The rows lie along a hidden order. The number after each row says roughly how far along it the row is, from 0 to 15. A new part has a new order.
[ -7   4   2  17  13  -3   7   1  -5   6  -1  -6 -16  -4  -2   2   1 -36
   9   0   0   0   0   1   0   6  -1  -8  -3  -6 -14   4   3   5  -2  -5
   0  -4  29  -5 -12  -9  -2  -4   6  -4   3  -1  -5   1  -1   5   6   1
 -15   3   1  -1   8   4  13   5   7   0   2   6  11  -3  -2   3   6 -13
  -5   1 -10   2   0   6   9  17  -6  15  -6   3  -4   7]
9
[ -4 -23  -5  19  20   0   2  -6   0  41   6 -16  -3  -7  -1   6   0  46
  17  -7  -9   0 -15 -10  -9  20  11   1   1  -5  -1   2   8   5 -10   9
  -4   1   8 -16   5 -13 -13   3   6   3 -11  -4  -5 -17   3   1   2  -1
 -13   2  -8  -6  -1  -5   6 -25   9  -2 -18  18   3   1  -8  -9 -11   7
  20   0   4  -7   1  10   3   1  -6   4  -1  -5   2 -34]
15
[  4  40  11 -43 -26   1  -5   9   3 -63 -11  30  -3   9   4 -10   1 -47
 -30  14  11  -1  26  15  15 -34 -20   0   0   9   9  -7 -10 -10  15 -13
   6   0 -10  26 -12  18  19  -4 -13  -6  20   9   6  26  -3  -1  -6   2
  23  -3  10  13   2   6 -12  28 -19   0  30 -14  -5  -2  13   9  16 -12
 -35  -1  -2  12  -3 -18  -5  12  10   0   8   5  -3  10]
0
[ 12 -14  -7  10 -16  10 -11  -6   6  10   3   6  28   5   4  -3  -1  63
  -8  -2  -4   0  -6 -13  -8   6   5  15   3  10  21  -6  -3  -7   0   5
   0   6 -53  20  25  12  -1   6 -10   8 -41   1   6  -5   2  -5  -9  -1
  20  -5  -4  -1 -14  -8 -14  -7  -5   1  -9  -8 -16   4   2 -12  -7  23
  12  -2  17  -5   1  -7  -7 -31   7 -24  10  -5   8 -14]
14
[  4  33   9 -30 -28   0   0   8   0 -57  -9  20   5  10   2  -9   0 -52
 -25  10  11  -1  19  16  10 -24 -33  -4  -2   7   3  -7 -10  -8  12 -12
   5  -2  -5  20  -9  15  17  -5  -9  -5  18   7   3  24  -3   0  -4   0
  15  -2  11   9   3   8  -6  37  -7   3  28 -20  -3  -1  11  13  11 -12
 -29   0  -6  10  -1 -14  -3 -14   7   5   1   6  -3  10]
2
[  8  18   2 -15 -23   4  -6   3   3 -31  -4  17  14   9   2  -8  -1   0
 -22   6   7  -1   5   5   5 -21 -10   5   1   8  12  -5  -8  -8  10  -5
   3   2 -25  15   1  14  11   0 -10   1   7   4   6  14  -2  -2  -6   0
  17  -4   6   6  -3   1 -13  17  -9   3  17 -16 -10   0   8   5   7   1
 -11  -1   4   5  -1 -12  -5 -11   8  -8   6   2   2  -1]
6
[-11 -18   0  12  32  -6   6   0  -3  26   3 -16 -26 -11  -2   9   1  -6
  29  -4  -7   1  -8  -5  -3  16   5  -6  -1  -9 -12   9  11   8  -7   6
  -3  -2  34 -15  -7 -18 -13   0  11  -2  -6  -4  -7 -15   1   3   7   1
 -20   5  -5  -5   6  -1  13 -29   8  -5 -17  22  13  -2  -8  -3  -8 -14
  10   1  -6  -4   1  14   7  18 -10  11  -4  -2  -3   2]
13
[  0   2   5 -16  -2   3  -7   2   3 -20  -3   7  -6   5   3  -1   6   7
  -6   4  -2  -1   6  -1   3 -11  -4   4   3   2   9   0   1  -6   2   0
   1   3 -14   8   0   3   1   2  -6  -1   4   2   3   1  -1  -2  -4   2
  15  -1  -2   5  -2   0  -7 -11 -10  -3   1   3  -1   0   3   1  -2   3
  -3  -2   6   1   3  -4  -4   6   3 -10  11  -2   2  -1]
9
[ -4 -10  -1   9  12  -2   2  -2   0  15   3 -11  -9  -5  -1   4   0   9
  10  -4  -3   0  -6  -4  -3   9   6  -2   0  -4  -4   3   4   2  -5   3
  -2  -1  13  -8  -3  -6  -7  -1   7   5  -5  -2  -3  -7   1   1   2   0
  -9   2  -3  -3  -1  -2   5 -15   4  -2  -8  16   5   0  -4  -4  -4   0
   3   0   1  -3   0   7   3   4  -4   4  -2  -1  -1  -7]
12
[  0  19   8 -25 -51   1  -3   6   2 -38  -7  15 -11   3   3  -5   1 -28
 -14   9   3  -1  19   8   8 -21 -13  -1   1   4   6  -2  -4  -6   7  -6
   3   1  -6  11  -7   7   9  -2  -7  -3  12   5   3  12  -2  -1  -3   2
  15  -1   5   8   2   1  -8   6 -15  -1  15  -3  -1  -1   8   7   9  -7
 -17  -1  -1   6  -2 -10  -4  12   5  -2   8   2  -1   7]
5
[  4   1   0  -5  -7   3  -4   0 -30  -9  -2   6  10   2   1  -2   0  15
  -6   2   0   0   1  -2  -1  25  -1   4   2   3   8  -2  -3  -3   2   0
   0   2 -16   5   4   5   0   3  -5   2  -1   1   3   1   0  -2  -4   0
  11  -4   2   2  -3  -1  -6   1  -5   3   0  -3  -5   1   2  -2  -1   3
  -2  -1   4   1   0  -4  -3  -8   4 -48   4  -1   1  -5]
10
[-16   1   6   3  27 -11  13   3  -6   7   4 -13 -41  -9  -3   7   1 -43
  19  -1   0   0  -5   8   4   9   0 -15  -4 -11 -23   8   7  10  -7  -1
  -1  -6  61 -14 -22 -20  -6  -5  14  -7   6  -3  -9  -3  -1   6  11   1
 -34   6   0  -2  18   7  18  -8  10  -5  -3  23  22  -4  -5   7   4 -20
  -1   3 -16   1   0  13  10  32 -10  28 -10   3  -7  10]
9
[-14  37  15 -32   3 -12  11  13  -6 -40 -10  62 -45  -3  -1  -1   2 -63
  -3  12  10   0  21  25  23 -20 -18   6  -6  -5 -22   3  -2   4   7  -6
   4  -8  57   8 -35  -7  12 -10   1 -14  24   5  -4  20  -5   6   7   3
  -9   5  11   7  19  14  12  22  -2 -18  26   3  22  -2   6  21  18 -35
 -34   2 -24  12  -3  -1  -2  48  -3  32  -4   9 -10  22]
0
[ -6  10  10 -18   0  -6   3   9  -3 -41  -7  51 -26   0   0  -3   1 -63
  -6   8   6   0  15  15  10 -15 -14 -10  -3  -1 -35   1  -5   0   2 -11
   3  -4  14   8 -19  -3   8  -6   1  -8  17   4  -1  14  -3   2   4   2
   1   2   7   6  11   7   4  14  -3  31  17   0  12  -1   8  13  10 -20
 -23   1 -12   8  -2  -2  -5  30   0  17  -1   5  -6  13]
3

New part:
[ 15   9  21  -4 -21   9  -9 -17  19   0 -26  -6  10  -4   2   0  11  -5
   7  -5  -8  -3  16   2  -1  -9]
0
[ 10   6   7   8  -1  12   2  -1 -13   3  17  -3   4 -12  -3   4  19 -10
   8  -1  -4   3  18   4 -20   1]
15
[ -5  -2 -47   0  21 -25  17   0  -3   6  -3  12  -7   6   6  -2 -13  -1
 -17   5  14   2 -24  -4  20  18]
0
[ -3  -4  46   5  -9   3  -5  26  29 -20 -35  -5   7   4 -16 -11  17  12
   3  -9  -7   4  21  -2   0 -24]
0
[ -6  -7  -8  11   3  -5   9 -14   1  -5   7  -2 -12  -7   4  -7   1  11
   3  -5   0   2  -4  -1 -16   2]
0
[ -1  -8 -23  12  13  -9   6 -16 -10  13  11   6 -18   0  -2   3  -4  -5
  -3   3   2  -4 -19  -2  -8  15]
0
[  2 -12  22   1  -5  -3 -20  -6 -10 -10  12   3   0  11  -8  -3  20   6
  -2   0   5   7  13   5 -14  10]
15
[  4  16 -20   0  -2   7 -13   3  10   8  -8   7  -4  16   1  20   0  -8
   7  -1   6   5  14   4   0   5]
15
[ -2  -3 -11  14   0   4  -1 -11  20 -18  -5  -8   3   5   5  -4 -11   2
   4   4  -3 -10  -8   3   3   0]
0
[  2 -26  23 -11  -4 -16   6   4  10 -18  -3 -13   5   7   5 -16   2  -2
   7   0  -2   6 -11  -8  10   2]
0
[ 11   1   5   4  11  13   6 -13 -15  15  18   6   0 -14   3   9   7 -18
  10   0  -7  -6 -12   5   3   3]
0
[  2 -15  28   3   2  -9  -3  18   5   0   8  -2 -16  -1   0   2   4  -5
   8   6  -4 -14   3 -12  -1  -1]
0
[  7   5 -12 -10  -6  16  -5  22 -10   9  -1  -6  -1 -16   0   3   0 -12
  12   5  -9  -9   8   2   7  -1]
15
[  1  -3  12   4  13  -2   0 -17 -24  29 -11  20  -5   0  -3   2   6   7
  -7   3   3  -1  -2   4 -20   5]
0
[  2   8   5  -5  -5   6  -7  34   7 -15 -22   8  10  17  -4 -13   2   5
  -3  -2   8   4   1  -3   4  -2]
15
[  7  -3  19  -2   7   5   2 -10 -15  24  -9  20   5   1  -7   5  18   0
   1  -1   0  -1  -6   5  -6  -6]
0
[  3  18 -19  -9  -8   6  -3   7   6   8 -11  12   7   4   9   1 -13   3
  -5   2   2   3   0   7  13  -5]
15
[-15  15 -17  11  10   9   8   7  -4 -10   4   8 -13  -3  -5   6 -23   4
 -14  -3   2  -1   1  -8   2  -8]
15
[ -1  -2 -18   9   7  20   8   9  -4  10  24   6  -1  -1  -6  15  10   1
  -7   2   4   2   5  11 -26   6]
15
[  0   4   9   0  11  -5  -8   1  -3  26   0   5  -1 -12   1   4   6   4
   1   3  -2 -10   1  -5  -2   2]
0
[ -2   2 -49   2   3  14  -3   0 -21   0  14  -4   0   5   8   8 -13 -18
   5  14  -3  -3  -8  -3  22   9]
15
[-10  13  -2  13   6  14   2   6 -11 -10   0  14 -10  -3  -9   3 -20   4
 -12  -3   1  -1   7  -6  -8  -5]
15
[  0  15 -17  -2 -10   1  -3 -15 -13   7  -9  19   8 -10  11  -5 -21   5
 -13  -3  -6   2   0   5   7   6]
15
[ -1  -5  28  -1   4  -7   4  -1  12 -11 -14   2   0   8  -6  -3  10   5
  -2  -3   9   5   5   4   7  13]
0
[-15   6   0  16   6   2   1  -4   7  -3  -6  16 -12  -3 -10   2  -4   6
  -7   1   5  -4   6  -5  -4  -9]
0
[  0  -3 -15   6  -7   9  -4   5  10 -33  -9 -18   3   6   3 -10 -14   2
   0  -3  -3   1   2   4   3  -9]
15
[ -2  -8  13   3  -7 -14 -10 -12   9 -19   4  -7  -1  -2   6  -3  -8  -5
   8   2  -2 -10  -2  -7  -6  -6]
0
[  3  -7   6   2  13   4   0  19  11  -4   4 -10  -6  -2  -1  11   6  -7
  12   8  -4 -12  -4  -6  15  -2]
0
[-12  -3 -21  11  19   5   6  14  -5  -5  26  -2 -20  15  -9   3  -3  14
  -8   1  14  -4  -4   5 -17  10]
15
[ -8  18 -24   7   2  11   9 -15 -11   8   3  15  -6 -14   3  14 -31  10
 -15   1 -12   3   4   0  -2  -5]
15
[ -5  -2   2   7   1  -6  11 -26 -10  -2 -10  13  -4 -22  -3 -11  -1   4
   3  -6  -2   5  13  -2 -15  -4]
0
[  1  -5  -2   5  -2  10  -1 -14   0 -22   9 -14  10 -10   1 -14  -6  -3
   4  -2   0  11   2   6  -5  10]
15
[-13  -5  -3   0  21   0  -1  14   0 -15   5  18 -12  20 -12   3  -3   8
 -10   0  26   6  -2   9  -6  22]
15
[  7  -3  -8   4  -6   2   4 -12  13 -15 -16  -6   7  -4   4 -14  -5   0
   5   7 -11  -6 -16  -3  10  -4]
0
[ -6  -2  -4   6   6   1  11 -34 -18  16  -5  16  -8 -17   5   5   3   7
  -9   1  -6   7   4   3 -18  -4]
0
[ 21   0  18  -4 -18  16   3 -46 -13   2   1   2  16 -28   9 -14  -2 -19
  13  -1 -19   3  -6   0   6   6]
0
[ 12   6  10   1  -2  10  -4  -5  13  13 -13   1  11 -14  -3   5  15  -9
   4  -3 -12  -5  15  -1  -4 -18]
0
[  5  -2 -19  -7 -14  13  -3   1 -15 -15  -4 -16   8  -1   7 -10  -5 -12
  13   6 -11   4   5  -4  13  -1]
15
[ -2   9  -6   9  12   1   5 -25 -27  21   9  12  -2 -15   3   7  -3   2
   7  -2  -6   7  11  -3 -15   1]
15
[ -6  14 -41 -16   7  -2   6   5  10  24  21   0   1  16   9   2  -8  -7
   6   2  12  11 -12  -1  38   3]
15
[  5  -4  -1   7  12  -4   2 -26 -29  32   3  12   3 -22   9   1  -2  -4
   4  -1  -6  -3  -2  -3  -5   2]
0
[ -3   0  -3   4  -2   1  13 -41 -19  11  -9  13  -3 -26   9  -2  -1   7
  -7  -3 -11   9   4   1 -16  -8]
0
[ -3   4 -40  -7  -9 -21 -11  -1   0 -11  13 -11  -8  -3   8   7 -13   0
  -8  -1 -10   0  -3   0  11  -5]
15
[  0   0  28   1   1  21   4   8  -3   9  -4  20   4   4 -12   8  14   1
   4  -2   1  11  22   9 -33  -3]
15
[ -5  17 -11 -13   1   8   0  24   5  13 -14   6   8  -4  -1   5 -10   5
  -4  -1  -2  -3   0   0   7 -15]
15
[ -6   8 -25   0   4  -4   1  12 -10 -11  -6  14   0   8   5  -9 -11   0
 -19  -2   7  -4  -7  -4   8   9]
15
[  0   9  18  -3  -9 -10   5 -18   0  10 -23   2   3 -19   0  -8  -1  10
  -8   0 -13  -3   4  -3  -2 -12]
0
[ 14  13   5  -1 -17   7  -8 -22  15   7 -17   1   9  -6   3   7   8  -9
   5  -4  -7  -5  12   4   1  -4]
0
[  4   4   5   1  -8   0 -10 -18  -6  22  -7  15   9 -13   7   1   5   1
   5   1  -4 -10  -2   2  -2  15]
0
[  6   3   3   9   5   1   1  -3  11  -6   6 -18   4 -16   8   6  -6  -7
   9   0 -13  -7   4  -5   8 -14]
0
[ -1  -8  21   6   5 -10   4 -19 -15   1  -1   5   3 -22   0   0   5  -1
  12  -6   5   2  15  -7 -12 -10]
0
[  6  -1  16   9  -4  -3  -3  -3 -20   6  17   0  -1 -10  -3  -3  11   6
   1  -1  -7   3  15   1 -23   2]
15
[  0 -15  10  -8 -11  -5 -12   2  -8   6   8  -3   3   9  -2 -15   2  -3
   0   0  -3  10   2   4   8   9]
15
[ -3 -14 -11   7  -1  -8   2 -12  -5   3  11  10  -2  -3   9   3  -8 -16
   3  11  -7 -16 -11  -7   7  11]
0
